Read these off the grid that follows.
1) Give the entry directly below 5118.
2) Give the entry in the bottom-left corner.
3) Give the smallest entry in the last row.
4) Give the entry just left of the largest entry.
5) Give the entry just left of 5566.
6) Give the entry just right of 5934.
7) Give the 1st entry on the main diagonal.
8) Give the third entry from the end, reading row by row.
7613,5487,6454,7332,5997,6435,6828,5238,5533,5947,6587,5391,5884,7647,6627
5568,4806,5564,5934,6434,4998,5445,6134,6197,6843,4827,5118,4563,6045,5579
4803,6551,5405,5713,6377,5472,7035,5175,5861,6541,5589,6357,6258,5407,5404
8552,1159,6861,6240,5628,5393,1112,8261,5566,5182,5638,1596,1856,9367,8040
5708,5450,6097,5134,5585,7255,4550,7031,4637,4500,6188,4662,5701,6575,4808
5506,5549,5531,5081,5817,5260,5128,6433,6161,5598,5712,6229,5200,5349,5675
6472,4935,6644,5680,5184,7183,3611,7070,5178,4827,6139,3976,5625,6930,6364
6843,4278,6475,5726,5406,6331,3447,7196,5481,5000,6002,4043,4756,7045,6598
4972,7341,5635,5873,6130,6329,7750,4674,5447,6065,6400,6674,7251,5821,5634
1) 6357
2) 4972
3) 4674
4) 1856
5) 8261
6) 6434
7) 7613
8) 7251
